What can hang from each mark:
Q850: Q126 Q771
Q591: Q126 Q771
Q478: Q591 Q850 Q934
Q771: Q126 Q591 Q876 Q996
Q126: Q478 Q771 Q850 Q934
Q687: Q126 Q411 Q771
Q996: Q126 Q591
Q934: Q126 Q478
Q876: Q478 Q996
Q411: Q687 Q771 Q876 Q996

Every row comes from one small tree of marks. The marks that hang from a mark follow it in brackets, in the order of their numbers. Every link used is in the known rows. Which tree was each row made from?
Each row is shifted at random along 7 fixed directions that mean nothing.
Known rows:
Q126{Q771{Q876 Q996{Q591}} Q850}: [-158  433  -54 -128   17   71   23   58  198 -159   90  -12   94   91
  -27  259  -50  198 -271  -47  143   74  180   19   90  115    5  329
  -20   -5  -26  -87 -192 -244   48  280  224 -343  100 -176  -66 -100
  -78  -62]
Q411{Q687 Q771{Q591} Q876{Q478{Q850}}}: [ 126  -37  393   38   60 -106 -143 -190  361  -73   54  -75   62  219
  394  263 -179 -417 -477 -433   50  343 -179 -249   65  -12  115 -284
   91 -105  206 -269 -275 -529 -137 -362  -51  315  287 -592  194  281
 -107   34]
Q850{Q126{Q478{Q591 Q934}} Q771{Q876}}: [  19   90 -109  -58  101   76  133  163  -25  143 -126  153  -65   -9
  -77 -354    8  179  192  238   29 -119 -170   36  130  -41   50 -149
 -212  286  113  284  100  414   23  222 -163   17  -29  116 -162   45
  198 -102]
Q126{Q478{Q934} Q850}: [ -56 -342 -196  395 -126  -55  -68  354 -138  291  129   78   59  -73
  129   95  290 -125   97    2 -218  -63  -73   50 -288   10   45   26
  -66   -8 -139   58  177  121   64  -29  -28   72 -104  124  173  -19
   23    4]
Q876{Q478 Q996{Q591}}: [  14    8   26   65 -116 -130 -343  -75    6 -130  -29    9  177  -24
  134   86  197  -85 -456 -306 -151  116  148   69 -102 -395   85   67
   53 -206  129 -389 -207 -356 -152 -315  134 -146 -139  147  135    5
   14 -103]
Q876{Q478 Q996{Q126{Q771 Q934} Q591}}: [ 147 -129    3 -290  211   10  152 -324 -377  -33 -167 -132  -84   57
 -208 -360 -104 -125  380   48   70 -188 -192  -23  163  134   96 -399
  118 -181   76   95  137  448  -38 -142 -202  231  192 -200  -77  124
  128   77]
Q478{Q850{Q126} Q934}: [ -52 -343   56  340 -109 -109  -97  209  -71  310   61 -296   42 -178
  153   72  140 -174  170  154  -99 -110  129  -78 -135  330   11  198
   62  166 -181  235  234  -98  157   48  -61   97  -24  -17  471 -141
  -78   14]
Q411{Q687{Q126{Q934{Q478}} Q771} Q876 Q996}: [ -71 -115   33 -275  144   65 -138 -170 -247 -162 -131  -92   56 -121
  -47  -28 -280  -28   -4  -91  178 -126   77   16  -62  106  -78  -50
  258 -197 -228 -102  179  -17   90 -227 -184   90  -42   44  149  -45
   13  191]
Q591{Q126{Q771{Q996} Q934}}: [-103 -108  -69 -193  -46  -24 -255 -149 -393 -281 -193 -172  -30 -292
 -228  -43   75  200  148   59   56 -274  331   76  -15  -83   -8  194
  211 -328 -222   59   78  -31  146   84   76 -139 -224  351   84  -63
  145   22]
Q934{Q126 Q478{Q850}}: [ 190 -125  -87  155  -11  -79  -58  -33 -179  121 -130  144  115 -195
  -85  -48  184 -136  211 -135 -170 -121  -53   98 -188  -97  -20 -123
   47  -92  -50  145  197  199 -211  269 -138  113   77  134 -158  130
   46 -112]
Q478{Q591 Q934{Q126{Q771{Q876 Q996} Q850}}}: [  32  -55   -4  353 -124  -25 -490  227   51  129   12  -13  264  -90
  549  265  284 -165 -333 -248 -229  257  -41 -111 -118 -236  164  -25
  127 -178  126 -154 -219 -531 -122 -315  254   33 -245  175  249  105
  282 -254]
Q996{Q126{Q771{Q591} Q850 Q934}}: [ 110  243   98  -82  -80   58  -96 -315 -118  165   42 -211   66  -15
   91  240  -54  -19  199 -245  112 -123   22   -7  -77  312    1  -22
  256 -128  -77  131  110 -217 -112  384   50 -109  316 -249   23   55
   39 -169]
Q591{Q126{Q478 Q771{Q876 Q996} Q934}}: [ 100 -149   30   19   43   37  -43 -106  -46  -58   -6  218  -79   44
   15  -12   -6 -207  164  -55 -154  155 -195 -188   77 -257  206 -476
   77 -250  147   21   49  119 -177  -33  -77  323 -116   66 -248  434
  179   61]
Q876{Q478 Q996{Q126}}: [  45  149   83 -213   -7   56  -59 -209  -43   86 -199  262  -75  -22
  140 -236  -45  137 -310    1 -166  252 -121   85  109 -296  137 -423
 -216   87  442 -280  -92 -136 -249 -429  -30   70 -222  436  -67 -108
  123 -134]
Q411{Q771{Q591} Q996{Q126}}: [ -81  -33   63 -128   81  -36  253  -72    1 -164  165 -386  -73  157
 -222   60 -320    5  159  132  279  -98  141  -11   21  431 -268  321
   66  110 -236   -8   23   14  253 -119  -46  -56  266 -454  155 -300
 -357  268]
Q934{Q126 Q478{Q591 Q850{Q771{Q876 Q996}}}}: [ 112  250  192  -50    2   34 -115  -42  168   90 -229  -16   86  -20
  208 -183   27   93 -276  -12   15  184  -35  -31  255  -84   94   12
  -68  238  323   82 -123 -267 -109   40    6  -33  -34  147  -10  -26
  143 -243]
Q771{Q126{Q478} Q996}: [  59  -64  236  -17  153   58  361 -288  256  163 -135  240 -364   57
 -181 -299 -209   72  213  199    6  191 -196 -188  309  -15   73 -275
 -225  284  297  114  104  350  -92   81 -176  335  -20  -35 -307  174
  -86  169]
Q591{Q126{Q478} Q771}: [  -3  196  -47 -177  -83  107  -20  -14  -63  -17  -22  361  -93 -139
  -57 -157   39  410  -92  103  -40  -19    5  205  -23 -340   31 -120
 -244   75  129  -49  -52    2  -30   -6   33 -137 -275  550 -279 -125
  154 -127]
Q934{Q126{Q850} Q478{Q591{Q771{Q876}}}}: [ 238  148  142 -180 -190  170 -329  -41 -178  107  -94 -141  232   22
  469   -5   80  -22 -253 -272  -51  132 -122  107   -4  -49  103 -214
  133  -52  173  -36  -63 -482 -131 -349   10    2  -16  310  206 -162
  201 -331]
Q996{Q126{Q934} Q591{Q771{Q876}}}: [ -95   95  130  387  -92  -80  -68  153  318  140  130  316  -37   73
  203  312   74   29 -215  -33  -89  307   -4 -147   47 -217  146   32
 -217   43  207 -199 -216 -139  -54   -4  174  -27 -177 -112  -24  133
  -30   12]
Q687{Q126{Q478 Q771} Q411{Q876}}: [-166  381  -73 -280  -13  188   55   54   31   56  338  -13  132   51
   71  211 -356  250 -119   61  159  -58   48   96 -116  297  -80  195
   49   94 -242 -102  178 -236   59   86   74 -235   72   -1   17 -299
 -179  105]
Q478{Q591{Q771{Q876{Q996}}} Q850{Q126} Q934}: [ -20  347  -25  105    7  -56   67  335  337  146  122  131  129  -45
   -2  -65   88  185 -127  255   -2    3  106   11   95   30   37  177
 -181  453   91  183  -56   -2   -9  393   62 -247  -42   30  -89 -102
   22 -174]
Q411{Q687 Q996{Q591{Q771{Q126{Q478{Q934}}}}}}: [ 114 -112  319   44  -11  -75 -224 -422  135  -15  -29 -136  -16 -168
  -10   29  -46  -81  -64 -288  108  -69  143  -79   33  -99   24   35
  221 -105   20  -29  -19 -233  -10  -10  -98  -14   55 -124   51  175
   12   25]
Q876{Q996{Q126{Q478{Q591 Q934} Q850{Q771}}}}: [ -83 -232 -129  480  -10 -234   73  285   32  258   99  -11   28  -93
  -55  -45  304  -55  203  202 -113 -149   41   18 -100   42  -35  299
 -107  106  -78  167   51  230  123  261   81  -20  -54 -112   38   54
   56   59]
Q687{Q126 Q411 Q771}: [-145   75   -2 -273   59  103  -71  -65  -76 -181   68  -77   -9  -73
  116  162 -250  177 -117  -22  141  -19  102    7 -141  133 -140   70
  178 -149 -298 -247   65 -236   97 -243   98   48 -142  105  101 -203
 -110  139]
Q687{Q411{Q876} Q771{Q126 Q996}}: [-251 -202  -72 -269  271   27  204   89   26 -446  -54   10 -240   13
 -202  -11 -256   92   -6  298  180   73   45 -111  138   86 -162   84
  -49 -136 -196 -213  -66  186  249 -370   46  231 -230    0   -2  -65
 -171  430]
Q934{Q126{Q850{Q771}} Q478}: [ 100  -39   50   71  -30  -19  100   11 -148  185   50 -158  105   51
  112   49  -66 -156  210  -38  -61  -37  -37   23 -127  320  -32  -84
   89   26 -115  187  218  -23  -19  225 -104  201  202 -148   48  -46
 -106  -10]
Q126{Q478{Q591} Q771 Q850 Q934}: [  30  243 -589   18    7  169  264  537 -282  239  372  324  203  168
  -30  -25   19  233  228   68 -100 -294 -362  301 -418  159  -70 -200
 -228  176 -220  166  140  425  -20  237  -35 -232  203  -29 -302 -197
  109 -200]
Q771{Q126{Q478{Q591 Q934} Q850} Q876 Q996}: [ 126  -57   41  -64  -78  134   70  -90   39  234  -38 -132  -60   37
   24 -165   19 -114  157   34  -17  -16 -135  -23  123  137   16  -99
   48  165   79  214  181  112  -68   -2 -121    4  116   32   91   -7
   28  -72]
Q934{Q126{Q850{Q771{Q876 Q996}}} Q478{Q591}}: [  55 -106 -118  -68   32   96   41  217 -182  -49 -145  -27   46  119
  177 -188   37  -34  -58   85  -90  121 -206   73   37  -40  -23 -185
 -102   32  120   -6 -105   40   33 -414  -33  170  -97  214   49 -140
  128  -94]
Q126{Q478 Q771{Q591 Q876 Q996} Q850}: [-114   40 -315  -46   74   59  192  218   28 -261   32  177  -53  100
 -224   41  147   66   10   48    5   -7  -35  111  -24 -117 -100  141
 -126 -124  -64  -44 -183  248   81  109  108 -133    6   49 -295   69
   26   49]
Q126{Q478 Q771{Q591} Q850 Q934}: [  10 -132 -130  302  132   16  -51  146  -32  165 -137  464 -117  -13
  161  -63  315   81   36  -72 -101  131 -390  -64  -56 -342  190 -312
 -234  -76  273  -51 -205  226  -58  -80   63  242 -210  173 -289  341
  382 -130]
Q591{Q126{Q478{Q934} Q771{Q876{Q996}}}}: [ 136   96    0 -187 -107  113 -235  -64 -154   30  106  -15  185   27
  216    1  -48 -135  -65 -131 -155   92  -64  -27  -47 -141  209 -425
  198 -158  100  -20  118 -246 -205 -179  -45   50  -65  228   17   68
  179 -139]
Q934{Q126 Q478{Q591 Q850{Q771{Q876}}}}: [ 176   18  144  156 -183 -157 -563  -84  -54  -65 -239 -145  290 -184
  309  134  334 -189 -297 -419 -110   59  128   16  -49 -319   82  112
  245 -311   88  -24 -136 -531 -199  102  122  -50  -45  157  164  212
  243 -293]
Q850{Q771{Q126{Q934} Q876{Q478 Q996{Q591}}}}: [-163 -159   -1 -147   27 -101   26  -53 -144 -250 -302 -141 -158    1
 -222 -254  101   -5  -36  206   40  -40  183   36  235 -108   17  134
  -70 -111   85  -65  -98  209  171 -181   11  -37 -173  154  178  -52
    9  153]
Q126{Q771{Q591 Q876 Q996} Q850 Q934{Q478}}: [ -36   15 -224  -42  148   35   81  101  -60 -181 -230  264  -61  -10
 -252 -117  208   82   99   17   33  -34  -67   49   85 -197   28   -6
  -71 -124   54   54 -101  399   11  221    8  -45  -62  160 -328  210
  177  -33]
Q771{Q126{Q478{Q850} Q934} Q591 Q876{Q996}}: [  62   16  176  107 -170   30   50  -88  188  264   61 -200  -23  106
   84   48   31 -205    5   24  -38  119   20  -97   99  202   48   79
   43  254  154  114  104 -148  -73   73  -62  -71  137  -62  206  -43
 -158  -24]
Q876{Q478{Q591{Q771} Q850} Q996}: [  -5 -142  306   76  193 -234  120  -15  261  -22 -258  -15 -179  -74
 -137 -429  185  115  -85  268  130    6   40 -152  446  -84  145  223
 -180  209  222  109 -174  193  190   62   35  211  -99 -160  -17  129
   67  126]
Q771{Q126{Q934} Q591 Q876}: [ 101 -172   -4 -158 -116   34  -32 -219 -202 -213  -97 -198  -77   91
 -156  120  -85 -236  266 -188    9  -80   39  -38  -51   18  -95 -148
  241 -297 -181   19  138  163  -84  -21 -101   89  176 -129   88   98
 -136   76]

Which tree is each row?
[-111  203   23 -237  -63  145  -21  -61  -26 -128  -45   11  -39   -2
  -11  136 -255  240 -182   -9  135  -52  137   83  -38   38  -58   41
  -59   92  -53  -96  -83 -135   92 -149  -51 -231   20   61  123 -283
 -111  -35]  Q411{Q687 Q771{Q591{Q126{Q934}} Q876}}
[  52  -31  157  131 -165   56   67  -53  284  161  200 -180  -10  177
  178  173  -35 -276 -151  -65  -72  240  -41 -101   59  150    2   72
    0  148  130  -35  -33 -316  -68 -172   12  -51  151 -176  214  -49
 -212   11]  Q771{Q126{Q478{Q850}} Q876 Q996{Q591}}
[  66  203   45   44  -12  -63 -166 -136   91    8 -106  270   -2 -159
   31  -76  293  192 -256  -75  -29  103   -7  115   70 -388   80  -20
 -162  -13  366 -146 -280 -188 -150  -10  124 -191 -192  343 -250   72
  264 -233]  Q876{Q996{Q126{Q478{Q850}} Q591{Q771}}}
[  11  -87  113 -222   25   75  188 -253   -6   46 -277   23 -266   17
 -148 -224  -14 -133  131  136  -36   92  -71  -49  281   82   70 -264
  -47   33  206   98  138  246  -87   27 -156  180    3  147   -9  116
  -21   81]  Q771{Q126{Q850 Q934} Q876{Q478} Q996}
[  68 -296  -92  138 -149   50 -317  -34 -206   -8  304 -216  242    2
  334  286  -71 -311 -103 -426 -172  -49  -24   32 -445  -51  -52 -160
  365 -368 -270 -237    6 -387  -24 -577    6    3   37  -50  289  -36
   36  -40]  Q411{Q687{Q126{Q478{Q934} Q771{Q996{Q591}}}}}
[-182   39  -17   86   41  101  279  164  172  242  264  133  -88   79
  155  225 -256  136   -9  212    1  118 -115  -47 -153  318  -92   30
 -156  266 -153 -139  121  -27   70 -124   64  160  -39  -80   49 -268
 -288  162]  Q687{Q126{Q850} Q411}
[  69 -511 -208  268  111  -46  184  258  -49  -56 -154  399 -180  101
 -154 -264  118 -190  234  136 -244  129 -348  -87   14 -408   23 -376
 -235  -50  118  -36  -36  664  -68 -396 -128  386 -231  127 -197  257
   80  157]  Q771{Q126{Q934{Q478{Q591}}} Q876 Q996}
[  39  436 -246 -279  -33  158 -201 -131 -191  -41  314   35  281 -120
  -84  167 -101  242  -58 -182  106 -305   64  246 -310  -16  -70   75
  194  -70 -194 -107  112 -236 -131  181   21 -510   78  201 -210 -138
   55 -191]  Q687{Q411{Q996{Q591{Q126{Q478 Q771 Q934}}}}}
[ -60  -72   10   30  -68  -62  -72  -11  -87  -66 -178 -105 -135  -60
   17   -9  106  100    8   38   57  -40   61   26  -20  -10  -79   78
  -53  -17    3   38 -115  -77  110  -12   85  -26  -73  114  134  -76
   69  -87]  Q478{Q850{Q771{Q126{Q934} Q591}}}
[-164  128  -73  340 -189  -61   88  371  319   48  430  189   50  133
  147  360  -39  166 -294   34 -107  173  127   80 -255  -73 -122  308
 -283  179 -101 -268 -251 -272  103 -133  290 -259 -118  -75   64 -297
 -277   39]  Q996{Q591{Q771{Q126}}}
[  22  192  136 -198  -16    9  -51 -258   53 -224   34 -115  -18   57
  -20   69 -204  103 -112  -77   95   44  132  -34   61  -88  -34  -10
   75  -71   18 -112 -121 -259  -37  -29   82  -59   23  -94  -66  -31
  -54  -49]  Q850{Q771{Q996{Q591{Q126}}}}
[  54  -20  -99 -257   -5  -67  155 -150  -97 -359  -14 -266  -22  108
 -395  -39  -53 -308  289  -38   24 -219  195   64   13  103 -194    8
  242 -183 -225  148  131  279  -35  400 -161  -68  285 -188 -120  203
 -172  104]  Q850{Q126{Q934} Q771{Q591 Q876{Q478} Q996}}
[ -56  189   30 -283  206   72   41  -26  -29 -232  -20  -45  -14  165
  -24  -94 -272  246 -217   14  284   77  -76  -16  108   57  -28  -44
  -91  104   86 -193 -183  -80  129 -384  -38  -17   27 -166  -10 -237
  -41   31]  Q411{Q771 Q996{Q591}}
[ 242  -11   26   61 -227  -93 -230   26   27  -36  346 -380  276  172
  330  280  -89 -404  -88 -373 -142   37  -19  -57 -296  114 -103 -233
  365 -157 -196    3   33 -534 -192  -87   57   23  279 -345  223   35
  -71 -198]  Q478{Q591 Q850{Q771{Q126 Q996}} Q934}
